Below are the code and all the weights of a small trained network. Each question names an input and a target symbol and asks about switching units off, where a switched-off unit gives its printed mean instead of its output.

import numpy as np


def w(rows, s, z=0):
    codes = np.array(rows[::2]) - 128.0
    scale = np.full(codes.shape[1], s)
    scale[-1] = z or s
    return codes * scale


def f(y):
    return np.maximum(y, 0)


def softmax(a):
    e = np.exp(a - a.max(-1, keepdims=True))
    return e / e.sum(-1, keepdims=True)


def log_softmax(a):
    a = a - a.max(-1, keepdims=True)
    return a - np.log(np.exp(a).sum(-1, keepdims=True))


def net(x, mask):
    ids = ['ΔΘαβγζλμπστφψω'.index(c) for c in x.split()]
    T = len(ids)
    res = E[ids] + P[:T]
    u = 0
    for l in range(3):
        q, k, v = (res @ M[l].T for M in (Q, K, V))
        z = softmax(np.where(np.tri(T) > 0, q @ k.T / 2**0.5, -1e9)) @ v
        res = res + np.where(mask[u], z, O[l][:, -1]) @ O[l][:, :-1]
        u += 1
        y = f(res @ A[l][:, :-1].T + A[l][:, -1])
        res = res + np.where(mask[u : u + 8], y, B[l][:, -1]) @ B[l][:, :-1]
        u += 8
    return log_softmax(res[-1] @ U[:, :-1].T + U[:, -1])


Q, K, V, O, A, B = {}, {}, {}, {}, {}, {}
E = w([
[207,105,67],'Δ',
[90,71,166],'Θ',
[131,84,166],'α',
[121,96,177],'β',
[134,89,167],'γ',
[180,102,83],'ζ',
[176,89,86],'λ',
[47,255,78],'μ',
[175,188,211],'π',
[175,191,216],'σ',
[126,91,171],'τ',
[116,72,172],'φ',
[181,105,82],'ψ',
[130,84,166],'ω',
],0.019)
P = w([
[248,85,132],'0',
[38,3,188],'1',
[57,60,152],'2',
[59,90,131],'3',
[61,106,119],'4',
[59,118,116],'5',
[59,130,113],'6',
[60,135,114],'7',
[60,142,114],'8',
[57,149,115],'9',
[60,156,110],'10',
[56,161,111],'11',
[56,162,111],'12',
],0.0071)
Q[0] = w([
[108,187,205],'L0H0',
[243,75,8],'L0H0',
],0.0016)
K[0] = w([
[61,2,15],'L0H0',
[123,82,168],'L0H0',
],0.0043)
V[0] = w([
[254,110,129],'L0H0',
[28,241,13],'L0H0',
],0.0074)
O[0] = w([
[125,36,121,149],'L0H0',
[171,203,2,3],'L0H0',
],0.006,0.0069)
A[0] = w([
[136,215,108,92],'L0N0',
[157,119,121,177],'L0N1',
[250,113,86,87],'L0N2',
[180,144,218,195],'L0N3',
[145,122,215,54],'L0N4',
[132,160,157,80],'L0N5',
[90,53,110,2],'L0N6',
[108,2,109,92],'L0N7',
],0.0084,0.0052)
B[0] = w([
[169,224,165,146],'L0N0',
[177,22,140,156],'L0N1',
[203,154,73,154],'L0N2',
[100,112,146,240],'L0N3',
[197,229,131,198],'L0N4',
[195,76,109,135],'L0N5',
[177,135,2,156],'L0N6',
[169,151,169,255],'L0N7',
],0.0083,0.0073)
Q[1] = w([
[251,104,176],'L1H0',
[169,121,158],'L1H0',
],0.013)
K[1] = w([
[3,240,120],'L1H0',
[26,181,149],'L1H0',
],0.012)
V[1] = w([
[91,255,113],'L1H0',
[124,61,76],'L1H0',
],0.0058)
O[1] = w([
[209,157,254,126],'L1H0',
[202,222,236,4],'L1H0',
],0.0027,0.0043)
A[1] = w([
[203,113,161,14],'L1N0',
[49,63,122,212],'L1N1',
[24,155,177,91],'L1N2',
[85,201,67,173],'L1N3',
[13,141,255,50],'L1N4',
[170,91,226,97],'L1N5',
[116,39,61,19],'L1N6',
[179,52,101,3],'L1N7',
],0.0068,0.0024)
B[1] = w([
[242,149,160,172],'L1N0',
[107,96,133,185],'L1N1',
[61,158,137,180],'L1N2',
[83,254,136,154],'L1N3',
[89,167,93,248],'L1N4',
[134,81,191,253],'L1N5',
[160,140,150,155],'L1N6',
[157,233,82,173],'L1N7',
],0.0087,0.0073)
Q[2] = w([
[253,179,39],'L2H0',
[11,88,218],'L2H0',
],0.0064)
K[2] = w([
[233,2,238],'L2H0',
[42,167,24],'L2H0',
],0.0076)
V[2] = w([
[129,254,157],'L2H0',
[87,213,144],'L2H0',
],0.006)
O[2] = w([
[159,200,74,255],'L2H0',
[255,105,127,211],'L2H0',
],0.006,0.0088)
A[2] = w([
[98,191,163,2],'L2N0',
[142,148,152,196],'L2N1',
[74,110,143,57],'L2N2',
[155,45,7,156],'L2N3',
[131,112,183,198],'L2N4',
[159,203,166,119],'L2N5',
[134,154,139,71],'L2N6',
[163,115,78,87],'L2N7',
],0.011,0.0073)
B[2] = w([
[217,11,79,166],'L2N0',
[88,138,84,227],'L2N1',
[203,180,159,154],'L2N2',
[6,144,255,185],'L2N3',
[115,127,57,254],'L2N4',
[83,41,175,250],'L2N5',
[125,219,187,148],'L2N6',
[10,55,101,165],'L2N7',
],0.0081,0.0094)
U = w([
[51,4,180,173],'Δ',
[11,202,207,254],'Θ',
[138,91,114,73],'α',
[149,120,113,182],'β',
[146,85,110,85],'γ',
[132,108,114,119],'ζ',
[127,104,121,85],'λ',
[140,211,110,247],'μ',
[136,174,199,59],'π',
[133,177,200,55],'σ',
[150,103,112,127],'τ',
[141,98,122,83],'φ',
[133,105,110,132],'ψ',
[144,87,114,74],'ω',
],0.011,0.0057)

Each question gives the input, a string of symbols that net reads in full, and the target symbol t.
The units are the heads (2 rows each of Q, K, V and O) and the neurons (one row each of A and B). Each row of codes is followed by its name. A weight is (code - 128) times the scale printed after its matrix; where a second scale follows, it is the last column's (O, A, B and U).
mask holds one flag per unit, layer by layer, with each layer's heads first. A switched-off unit (its flag False) gives its mean, the last column of its rows in O or B, instead of its output. The means were averaged over made-up inputs and are rounded, as every weight is.
A unit's drop is (log p(t) with every unit on - log p(t) with that unit switched off) / (log p(t) with every unit on - log p(t) with every unit switched off).
The circuit of an input: a set's keep is (log p(t) with only the set's units on - log p(t) with every unit switched off) / (log p(t) with every unit on - log p(t) with every unit switched off). Starting from the 12 units with the biggest drops (on a tie, the unit counted first), units are removed one at a time, each time the one whose removal leaves the highest keep (on an exact tie, the one counted first), for as long as the keep stays at least 0.8.
units of the circuit, in order: the units of the circuit, biggest drop first
unit that matters most: the unit with the biggest drop
k most important neurons: the k neurons with the biggest drops, biggest first
k most important neurons of layer l: the k neurons of layer l with the biggest drops, biggest first
drop when u is switched off: that unit's drop, to one decimal
input π λ σ ω π Δ τ β β ψ ψ, target Θ: units of the circuit, in order -> L2N3; L1N5; L2N0; L0N4
input ω ω σ, target Δ: units of the circuit, in order -> L2N5; L0H0
input ω Δ Δ Δ γ β σ Δ μ λ μ λ π, target Δ: 3 most important neurons of layer 1 -> L1N0; L1N2; L1N1
input ω ψ ψ φ ζ μ τ Θ, target Θ: 3 most important neurons -> L2N3; L2N0; L1N5
input γ β β, target Θ: units of the circuit, in order -> L2N5; L2N0
input λ σ τ ω τ β β σ π ζ, target Δ: unit that matters most -> L0N4
input ψ ψ ζ ζ, target Θ: units of the circuit, in order -> L2N3; L2N0; L1N5
input ζ β Δ, target Δ: 2 most important neurons -> L2N3; L0N4
input Θ φ Δ Θ π β ψ γ σ ζ λ, target Δ: 2 most important neurons -> L2N3; L0N4
input β ψ Δ λ τ ψ π γ ψ ζ, target Δ: 3 most important neurons of layer 2 -> L2N3; L2N6; L2N2
input φ ψ β Θ β π, target Δ: 2 most important neurons -> L2N5; L2N0
input φ β ω β, target Θ: 4 most important neurons -> L2N5; L2N0; L1N4; L0N1
input ζ ψ ζ Δ, target Θ: 2 most important neurons -> L2N3; L1N7
input Θ Θ Θ, target Θ: 2 most important neurons -> L2N5; L2N0
input φ μ μ φ, target Θ: 2 most important neurons -> L2N3; L0N7
input σ ψ α λ ζ φ ψ Δ λ, target Θ: 4 most important neurons of layer 2 -> L2N3; L2N5; L2N0; L2N4
input ω σ ψ, target Δ: unit that matters most -> L1H0
input σ Θ ψ τ φ φ β Δ, target Δ: 3 most important neurons -> L2N3; L2N7; L1N4
input π γ β σ, target Δ: 2 most important neurons -> L2N5; L2N0
input γ β π ψ τ ζ τ Δ λ Θ Θ β ζ, target Θ: 3 most important neurons of layer 1 -> L1N5; L1N0; L1N7
input γ β ψ γ φ π λ, target Δ: 2 most important neurons of layer 1 -> L1N3; L1N4
input β τ ψ γ β Δ σ ψ Δ α Δ Δ, target Θ: 3 most important neurons of layer 2 -> L2N3; L2N5; L2N0
input ζ Δ γ β ζ λ β β β ω γ λ, target Θ: drop when L2N0 is switched off -> 0.3
input Δ β Δ Θ Θ ψ λ ω π β ψ, target Θ: drop when L1N5 is switched off -> 0.2
input τ τ ζ ψ, target Δ: drop when L0N7 is switched off -> -0.1
input λ σ τ ψ α σ σ ω β β β μ, target μ: drop when L2N0 is switched off -> 1.2
